Below is a small trained network, with its code and all its weights. Each question gives an input and a target symbol and asks what happens when units are switched off, that is, made to give their printed mean instead of their output.

import numpy as np


def w(rows, s, z=0):
    codes = np.array(rows[::2]) - 128.0
    scale = np.full(codes.shape[1], s)
    scale[-1] = z or s
    return codes * scale


def f(y):
    return y / 2 * (1 + np.tanh(0.7978845608 * (y + 0.044715 * y**3)))


def softmax(a):
    e = np.exp(a - a.max(-1, keepdims=True))
    return e / e.sum(-1, keepdims=True)


def log_softmax(a):
    a = a - a.max(-1, keepdims=True)
    return a - np.log(np.exp(a).sum(-1, keepdims=True))


def net(x, mask):
    ids = ['Θδεζμτψ'.index(c) for c in x.split()]
    T = len(ids)
    res = E[ids] + P[:T]
    q, k, v = (res @ M[0].T for M in (Q, K, V))
    z = softmax(np.where(np.tri(T) > 0, q @ k.T / 3**0.5, -1e9)) @ v
    res = res + np.where(mask[0], z, O[0][:, -1]) @ O[0][:, :-1]
    y = f(res @ A[0][:, :-1].T + A[0][:, -1])
    res = res + np.where(mask[1:9], y, B[0][:, -1]) @ B[0][:, :-1]
    return log_softmax(res[-1] @ U[:, :-1].T + U[:, -1])


Q, K, V, O, A, B = {}, {}, {}, {}, {}, {}
E = w([
[171,65,155,148,80,72,136],'Θ',
[146,103,120,136,128,153,169],'δ',
[133,163,115,126,88,138,90],'ε',
[68,186,195,166,128,82,83],'ζ',
[112,177,121,118,133,108,125],'μ',
[115,196,130,137,2,166,77],'τ',
[138,158,116,71,57,142,131],'ψ',
],0.025)
P = w([
[50,75,50,229,206,161,2],'0',
[87,172,61,129,90,89,184],'1',
[92,225,116,219,52,153,206],'2',
[101,188,87,117,85,98,204],'3',
[62,192,101,95,159,91,234],'4',
[77,172,71,80,171,80,212],'5',
[109,183,65,70,82,99,162],'6',
[83,197,75,100,78,121,200],'7',
[97,183,70,38,115,78,159],'8',
[91,191,71,56,102,87,189],'9',
],0.0077)
Q[0] = w([
[53,169,202,121,142,142,12],'H0',
[178,21,92,197,225,196,108],'H0',
[98,194,2,41,89,162,89],'H0',
],0.007)
K[0] = w([
[93,122,180,155,80,57,100],'H0',
[202,175,143,121,47,78,216],'H0',
[123,21,24,211,131,175,2],'H0',
],0.0087)
V[0] = w([
[170,82,147,186,172,67,130],'H0',
[57,156,189,144,51,115,102],'H0',
[159,147,100,107,141,1,108],'H0',
],0.0096)
O[0] = w([
[173,167,62,2,166,84,114,113],'H0',
[66,102,103,179,69,62,168,253],'H0',
[91,79,65,118,130,141,155,40],'H0',
],0.0084,0.0029)
A[0] = w([
[69,66,175,68,110,202,93,84],'N0',
[18,162,78,147,123,179,81,230],'N1',
[155,123,254,186,175,25,116,129],'N2',
[68,187,53,62,83,143,181,43],'N3',
[117,181,45,131,177,108,112,3],'N4',
[81,133,48,126,117,148,171,17],'N5',
[92,188,59,216,124,127,207,90],'N6',
[7,148,128,71,111,107,113,133],'N7',
],0.0081,0.0064)
B[0] = w([
[204,136,215,159,108,199,95,113],'N0',
[125,110,163,127,192,122,203,254],'N1',
[52,159,46,43,95,222,164,190],'N2',
[97,152,49,185,174,109,150,184],'N3',
[107,172,96,55,47,185,254,121],'N4',
[232,39,179,141,103,139,29,129],'N5',
[146,80,104,33,184,115,33,239],'N6',
[241,113,178,118,105,65,187,227],'N7',
],0.0091,0.0079)
U = w([
[143,107,82,183,119,115,105,62],'Θ',
[210,69,188,104,95,253,206,254],'δ',
[113,150,119,174,126,145,150,45],'ε',
[81,124,178,136,78,112,144,93],'ζ',
[81,167,117,255,131,130,166,67],'μ',
[92,229,144,137,102,136,102,98],'τ',
[84,169,59,189,111,147,161,11],'ψ',
],0.0096,0.0069)

Each question gives the input, a string of symbols that net reads in full, and the target symbol t.
The units are the heads (3 rows each of Q, K, V and O) and the neurons (one row each of A and B). Each row of codes is followed by its name. A weight is (code - 128) times the scale printed after its matrix; where a second scale follows, it is the last column's (O, A, B and U).
mask holds one flag per unit, heads first, then neurons. A switched-off unit (its flag False) gives its mean, the last column of its rows in O or B, instead of its output. The means were averaged over made-up inputs and are rounded, as every weight is.
A unit's drop is (log p(t) with every unit on - log p(t) with that unit switched off) / (log p(t) with every unit on - log p(t) with every unit switched off).
The circuit of an input: a set's keep is (log p(t) with only the set's units on - log p(t) with every unit switched off) / (log p(t) with every unit on - log p(t) with every unit switched off). Starting from all 9 units, units are removed one at a time, each time the one whose removal leaves the highest keep (on an exact tie, the one counted first), for as long as the keep stays at least 0.8.
circuit, biggest first: the units of the circuit, biggest drop first
k most important neurons: the k neurons with the biggest drops, biggest first
drop of u: that unit's drop, to one decimal
input ζ τ ε μ ζ ε Θ Θ ψ, target Θ: circuit, biggest first : N3, H0, N5, N7
input ζ μ ε τ ψ δ ζ μ, target Θ: circuit, biggest first : H0, N6, N5
input ζ ζ δ δ δ Θ δ ζ δ ε, target Θ: circuit, biggest first : H0, N5, N6
input δ ζ Θ, target Θ: circuit, biggest first : H0, N6
input Θ δ Θ δ δ δ δ ψ, target ψ: circuit, biggest first : N3
input ψ τ δ ε δ δ τ δ τ, target δ: circuit, biggest first : N1, N7
input τ δ τ δ μ, target ζ: circuit, biggest first : H0, N6
input δ δ τ δ Θ Θ τ τ ψ, target τ: circuit, biggest first : H0, N3, N1
input ψ ζ δ ζ τ τ, target δ: 4 most important neurons : N1, N7, N6, N0
input Θ τ ζ δ ζ ζ τ Θ ζ, target ζ: 2 most important neurons : N7, N6
input ζ τ δ Θ τ, target Θ: 2 most important neurons : N3, N6
input τ μ μ δ δ δ δ δ μ, target ζ: 2 most important neurons : N6, N7
input Θ Θ δ τ μ τ, target ψ: 3 most important neurons : N3, N4, N6
input Θ δ ζ τ δ μ τ μ, target ψ: drop of N3 : 2.6
input τ δ μ ζ Θ ψ, target ζ: drop of N6 : 0.2
input ζ ε δ Θ δ ψ, target Θ: drop of N6 : 0.1
input ζ Θ δ δ ζ δ δ δ δ μ, target Θ: most important neuron : N3
